Here is a tiny trained network, its code and every weight. The questions are about switching its units off for an input and a class, where a switched-off unit gives its printed mean instead of its output.

import numpy as np


def w(rows, s, z=0):
    codes = np.array(rows[::2]) - 128.0
    scale = np.full(codes.shape[1], s)
    scale[-1] = z or s
    return codes * scale


def norm(h):
    return h / np.sqrt((h * h).mean(-1, keepdims=True) + 1e-5)


def f(y):
    return np.maximum(y, 0)


def log_softmax(a):
    a = a - a.max(-1, keepdims=True)
    return a - np.log(np.exp(a).sum(-1, keepdims=True))


def net(x, mask):
    res = np.array(x, float).reshape(1, 4) / 4 @ E
    u = 0
    for l in range(4):
        y = f(norm(res) @ A[l][:, :-1].T + A[l][:, -1])
        res = res + np.where(mask[u : u + 6], y, B[l][:, -1]) @ B[l][:, :-1]
        u += 6
    return log_softmax(norm(res)[-1] @ U[:, :-1].T + U[:, -1])


A, B = {}, {}
E = w([
[115,91,128,47,186,1],'x0',
[147,173,103,177,23,169],'x1',
[19,19,165,10,95,190],'x2',
[91,224,209,133,113,54],'x3',
],0.0061)
A[0] = w([
[173,86,124,107,150,192,68],'0.n0',
[195,143,112,133,87,94,114],'0.n1',
[142,176,146,101,164,91,254],'0.n2',
[140,88,155,64,137,3,8],'0.n3',
[184,103,120,142,99,130,128],'0.n4',
[101,113,94,105,68,171,150],'0.n5',
],0.0073,0.00093)
B[0] = w([
[120,59,106,165,164,224,203],'0.n0',
[102,76,131,207,133,83,199],'0.n1',
[88,49,180,248,159,193,214],'0.n2',
[219,144,126,2,144,81,255],'0.n3',
[43,81,97,170,176,72,176],'0.n4',
[178,149,187,115,136,137,226],'0.n5',
],0.0067,0.0039)
A[1] = w([
[168,81,181,132,91,251,252],'1.n0',
[146,150,120,114,125,203,92],'1.n1',
[212,139,134,169,104,97,116],'1.n2',
[20,156,211,137,8,162,60],'1.n3',
[122,101,239,78,184,56,106],'1.n4',
[129,111,109,2,141,150,180],'1.n5',
],0.0065,0.0019)
B[1] = w([
[112,224,97,110,142,161,253],'1.n0',
[149,90,158,113,228,188,164],'1.n1',
[65,71,240,32,52,107,178],'1.n2',
[122,171,231,2,10,176,200],'1.n3',
[166,212,135,36,184,193,213],'1.n4',
[114,112,45,255,4,17,207],'1.n5',
],0.0057,0.0061)
A[2] = w([
[103,88,24,91,99,29,64],'2.n0',
[183,165,218,84,94,49,137],'2.n1',
[214,162,57,165,118,245,100],'2.n2',
[114,30,37,185,171,183,59],'2.n3',
[45,172,135,62,59,186,130],'2.n4',
[77,77,2,145,149,239,3],'2.n5',
],0.0054,0.0017)
B[2] = w([
[140,119,120,154,13,100,197],'2.n0',
[109,132,98,182,216,235,253],'2.n1',
[46,107,106,69,168,63,239],'2.n2',
[13,164,163,145,110,217,212],'2.n3',
[113,233,154,146,77,155,253],'2.n4',
[90,71,31,148,254,155,229],'2.n5',
],0.0072,0.0039)
A[3] = w([
[192,28,79,2,104,82,104],'3.n0',
[49,61,24,94,234,172,112],'3.n1',
[160,132,252,73,168,129,221],'3.n2',
[151,158,118,237,103,40,21],'3.n3',
[106,110,47,192,83,146,129],'3.n4',
[74,163,129,233,78,44,254],'3.n5',
],0.0065,0.0013)
B[3] = w([
[71,150,21,78,2,17,194],'3.n0',
[38,123,78,184,82,154,253],'3.n1',
[247,85,74,86,115,141,201],'3.n2',
[138,53,126,187,144,107,181],'3.n3',
[113,105,158,156,208,108,183],'3.n4',
[164,63,211,110,140,89,200],'3.n5',
],0.0078,0.0058)
U = w([
[132,110,45,59,56,8,141],'0',
[40,106,56,168,134,177,198],'1',
[147,218,206,85,62,192,140],'2',
[233,157,110,73,226,115,1],'3',
[176,73,177,219,150,66,175],'4',
],0.012,0.00081)

Each question gives the input, the list of numbers given to net, and the class t.
The units are the neurons (one row each of A and B). Each row of codes is followed by its name. A weight is (code - 128) times the scale printed after its matrix; where a second scale follows, it is the last column's (A, B and U).
mask holds one flag per neuron, layer by layer. A switched-off neuron (its flag False) gives its mean, the last column of its row in B, instead of its output. The means were averaged over made-up inputs and are rounded, as every weight is.
A unit's drop is (log p(t) with every unit on - log p(t) with that unit switched off) / (log p(t) with every unit on - log p(t) with every unit switched off).
The circuit of an input: a set's keep is (log p(t) with only the set's units on - log p(t) with every unit switched off) / (log p(t) with every unit on - log p(t) with every unit switched off). Starting from the 12 units with the biggest drops (on a tie, the unit counted first), units are removed one at a time, each time the one whose removal leaves the highest keep (on an exact tie, the one counted first), for as long as the keep stays at least 0.8.
units of the circuit, in order: the units of the circuit, biggest drop first
most important unit: the unit with the biggest drop
k most important neurons: the k neurons with the biggest drops, biggest first
drop when u is switched off: that unit's drop, to one decimal
input [-4,1,8,-2], class 2: units of the circuit, in order => [1.n3, 2.n4]
input [3,-6,2,5], class 3: units of the circuit, in order => [1.n4]
input [5,-8,-7,-4], class 0: units of the circuit, in order => [3.n0, 0.n3]
input [-4,5,7,-2], class 2: 2 most important neurons => [1.n3, 0.n5]
input [0,-6,6,5], class 0: units of the circuit, in order => [0.n3, 1.n5]
input [1,0,-7,-6], class 4: 3 most important neurons => [1.n4, 0.n1, 1.n0]
input [-3,8,-3,-1], class 4: 4 most important neurons => [0.n1, 1.n4, 0.n4, 3.n5]
input [-1,-4,1,1], class 3: 2 most important neurons => [2.n5, 1.n4]
input [6,1,-7,7], class 3: 2 most important neurons => [0.n3, 1.n5]
input [6,-3,-2,5], class 3: drop when 0.n2 is switched off => 0.4
input [-4,-7,3,6], class 2: drop when 0.n4 is switched off => 0.0
input [3,1,-5,-5], class 4: drop when 2.n0 is switched off => 0.1
input [4,6,4,3], class 2: drop when 2.n1 is switched off => 0.3
input [4,2,-3,3], class 3: most important unit => 0.n3
